Below are the code and all the weights of a small trained network. Each question names an input and a target symbol and asks about switching units off, where a switched-off unit gives its printed mean instead of its output.

import numpy as np


def w(rows, s, z=0):
    codes = np.array(rows[::2]) - 128.0
    scale = np.full(codes.shape[1], s)
    scale[-1] = z or s
    return codes * scale


def f(y):
    return y / 2 * (1 + np.tanh(0.7978845608 * (y + 0.044715 * y**3)))


def softmax(a):
    e = np.exp(a - a.max(-1, keepdims=True))
    return e / e.sum(-1, keepdims=True)


def log_softmax(a):
    a = a - a.max(-1, keepdims=True)
    return a - np.log(np.exp(a).sum(-1, keepdims=True))


def net(x, mask):
    ids = ['βδλσφψ'.index(c) for c in x.split()]
    T = len(ids)
    res = E[ids] + P[:T]
    u = 0
    for l in range(3):
        q, k, v = (res @ M[l].T for M in (Q, K, V))
        z = softmax(np.where(np.tri(T) > 0, q @ k.T / 3**0.5, -1e9)) @ v
        res = res + np.where(mask[u], z, O[l][:, -1]) @ O[l][:, :-1]
        u += 1
        y = f(res @ A[l][:, :-1].T + A[l][:, -1])
        res = res + np.where(mask[u : u + 4], y, B[l][:, -1]) @ B[l][:, :-1]
        u += 4
    return log_softmax(res[-1] @ U[:, :-1].T + U[:, -1])


Q, K, V, O, A, B = {}, {}, {}, {}, {}, {}
E = w([
[167,192,88,253],'β',
[48,200,65,140],'δ',
[143,144,205,162],'λ',
[190,115,146,108],'σ',
[94,162,175,129],'φ',
[128,117,95,206],'ψ',
],0.012)
P = w([
[133,3,212,211],'0',
[54,92,99,101],'1',
[96,132,147,138],'2',
[115,151,145,141],'3',
[123,160,137,150],'4',
[134,163,130,170],'5',
[144,161,131,168],'6',
[152,158,124,175],'7',
[162,147,118,187],'8',
[173,143,102,197],'9',
[177,121,96,200],'10',
[149,152,116,210],'11',
],0.0047)
Q[0] = w([
[97,53,166,117],'0.h0',
[72,84,142,131],'0.h0',
[143,149,185,252],'0.h0',
],0.022)
K[0] = w([
[92,141,130,207],'0.h0',
[117,178,156,177],'0.h0',
[255,134,96,129],'0.h0',
],0.023)
V[0] = w([
[94,65,178,125],'0.h0',
[84,109,146,35],'0.h0',
[254,84,84,68],'0.h0',
],0.0092)
O[0] = w([
[104,40,79,188,121],'0.h0',
[75,74,204,79,4],'0.h0',
[203,74,86,2,193],'0.h0',
],0.0078,0.0037)
A[0] = w([
[106,108,162,96,1],'0.n0',
[98,165,146,50,216],'0.n1',
[91,130,61,8,17],'0.n2',
[168,145,181,131,94],'0.n3',
],0.016,0.0037)
B[0] = w([
[38,168,69,223,58],'0.n0',
[220,66,46,142,176],'0.n1',
[48,253,146,210,144],'0.n2',
[97,99,43,123,253],'0.n3',
],0.012,0.0017)
Q[1] = w([
[222,110,75,93],'1.h0',
[130,146,187,190],'1.h0',
[204,104,251,159],'1.h0',
],0.016)
K[1] = w([
[152,63,202,166],'1.h0',
[54,116,68,171],'1.h0',
[108,137,125,250],'1.h0',
],0.017)
V[1] = w([
[138,16,231,156],'1.h0',
[254,153,179,205],'1.h0',
[111,235,193,81],'1.h0',
],0.0074)
O[1] = w([
[205,176,254,55,176],'1.h0',
[245,152,70,173,255],'1.h0',
[23,92,103,223,44],'1.h0',
],0.0063,0.0053)
A[1] = w([
[121,77,139,220,12],'1.n0',
[115,165,255,145,244],'1.n1',
[109,238,169,70,60],'1.n2',
[74,184,197,213,4],'1.n3',
],0.0098,0.0025)
B[1] = w([
[86,85,119,18,193],'1.n0',
[128,219,8,12,217],'1.n1',
[46,178,98,158,178],'1.n2',
[178,51,100,176,253],'1.n3',
],0.011,0.0017)
Q[2] = w([
[64,6,124,190],'2.h0',
[224,165,16,104],'2.h0',
[192,150,154,181],'2.h0',
],0.017)
K[2] = w([
[84,125,185,254],'2.h0',
[125,74,52,137],'2.h0',
[185,104,110,129],'2.h0',
],0.02)
V[2] = w([
[201,44,219,125],'2.h0',
[155,188,76,186],'2.h0',
[114,10,75,126],'2.h0',
],0.011)
O[2] = w([
[143,33,2,183,106],'2.h0',
[199,191,191,158,254],'2.h0',
[62,75,174,235,161],'2.h0',
],0.0085,0.0077)
A[2] = w([
[198,18,211,94,254],'2.n0',
[93,1,156,106,84],'2.n1',
[83,49,47,123,93],'2.n2',
[193,130,159,162,80],'2.n3',
],0.0098,0.0059)
B[2] = w([
[15,116,63,125,240],'2.n0',
[188,235,107,121,165],'2.n1',
[89,92,254,105,250],'2.n2',
[151,2,141,111,240],'2.n3',
],0.012,0.011)
U = w([
[203,99,159,153,59],'β',
[71,175,104,178,230],'δ',
[176,161,71,80,140],'λ',
[92,78,121,60,123],'σ',
[111,176,161,89,1],'φ',
[143,134,2,156,204],'ψ',
],0.0062,0.0043)

Each question gives the input, a string of symbols that net reads in full, and the target symbol t.
The units are the heads (3 rows each of Q, K, V and O) and the neurons (one row each of A and B). Each row of codes is followed by its name. A weight is (code - 128) times the scale printed after its matrix; where a second scale follows, it is the last column's (O, A, B and U).
mask holds one flag per unit, layer by layer, with each layer's heads first. A switched-off unit (its flag False) gives its mean, the last column of its rows in O or B, instead of its output. The means were averaged over made-up inputs and are rounded, as every weight is.
A unit's drop is (log p(t) with every unit on - log p(t) with that unit switched off) / (log p(t) with every unit on - log p(t) with every unit switched off).
The circuit of an input: a set's keep is (log p(t) with only the set's units on - log p(t) with every unit switched off) / (log p(t) with every unit on - log p(t) with every unit switched off). Starting from the 12 units with the biggest drops (on a tie, the unit counted first), units are removed one at a time, each time the one whose removal leaves the highest keep (on an exact tie, the one counted first), for as long as the keep stays at least 0.8.
units of the circuit, in order: the units of the circuit, biggest drop first
most important unit: the unit with the biggest drop
top k neurons: the k neurons with the biggest drops, biggest first
top k neurons in layer l: the k neurons of layer l with the biggest drops, biggest first
input λ φ σ, target λ: units of the circuit, in order : [1.h0, 1.n1, 2.n2, 2.h0]
input β β σ φ λ β ψ λ λ δ, target β: top 3 neurons : [1.n0, 2.n0, 2.n3]
input φ ψ ψ δ δ ψ ψ δ φ δ, target δ: most important unit : 0.h0
input λ φ σ ψ, target λ: top 3 neurons : [1.n1, 2.n2, 0.n3]
input ψ ψ ψ λ σ λ, target ψ: units of the circuit, in order : [2.h0, 2.n2]
input σ σ δ σ λ, target σ: units of the circuit, in order : [2.n2, 0.h0, 2.h0]
input λ ψ σ λ δ λ δ λ λ ψ, target λ: top 2 neurons : [2.n2, 1.n1]
input λ β φ, target β: units of the circuit, in order : [0.h0, 2.h0, 2.n0, 2.n3]
input λ λ ψ β δ σ σ φ, target λ: top 2 neurons : [2.n2, 1.n1]
input β λ λ λ φ, target β: units of the circuit, in order : [0.h0, 1.h0, 2.h0, 2.n3]
input φ β λ ψ φ β, target β: units of the circuit, in order : [2.h0, 0.h0, 1.n3, 2.n3]
input λ φ φ δ λ, target δ: units of the circuit, in order : [0.h0, 1.h0, 2.n3]
input σ λ δ σ σ σ φ λ, target σ: top 3 neurons : [2.n2, 0.n2, 2.n0]
input δ σ ψ λ, target δ: most important unit : 1.h0
input φ σ δ, target φ: top 2 neurons in layer 0 : [0.n1, 0.n0]
input λ δ δ φ, target δ: units of the circuit, in order : [0.h0, 1.h0, 2.h0, 1.n3]
input δ ψ φ λ δ δ φ σ λ δ φ, target δ: top 3 neurons : [1.n3, 1.n0, 1.n1]
input λ φ δ σ σ φ λ σ σ λ, target λ: units of the circuit, in order : [1.h0, 0.h0, 1.n1]
input φ β λ σ ψ δ ψ σ σ, target φ: top 2 neurons in layer 1 : [1.n1, 1.n2]
input λ λ λ σ φ δ, target λ: most important unit : 0.n1
input ψ λ β σ ψ σ σ φ, target ψ: top 3 neurons : [1.n0, 2.n0, 1.n3]
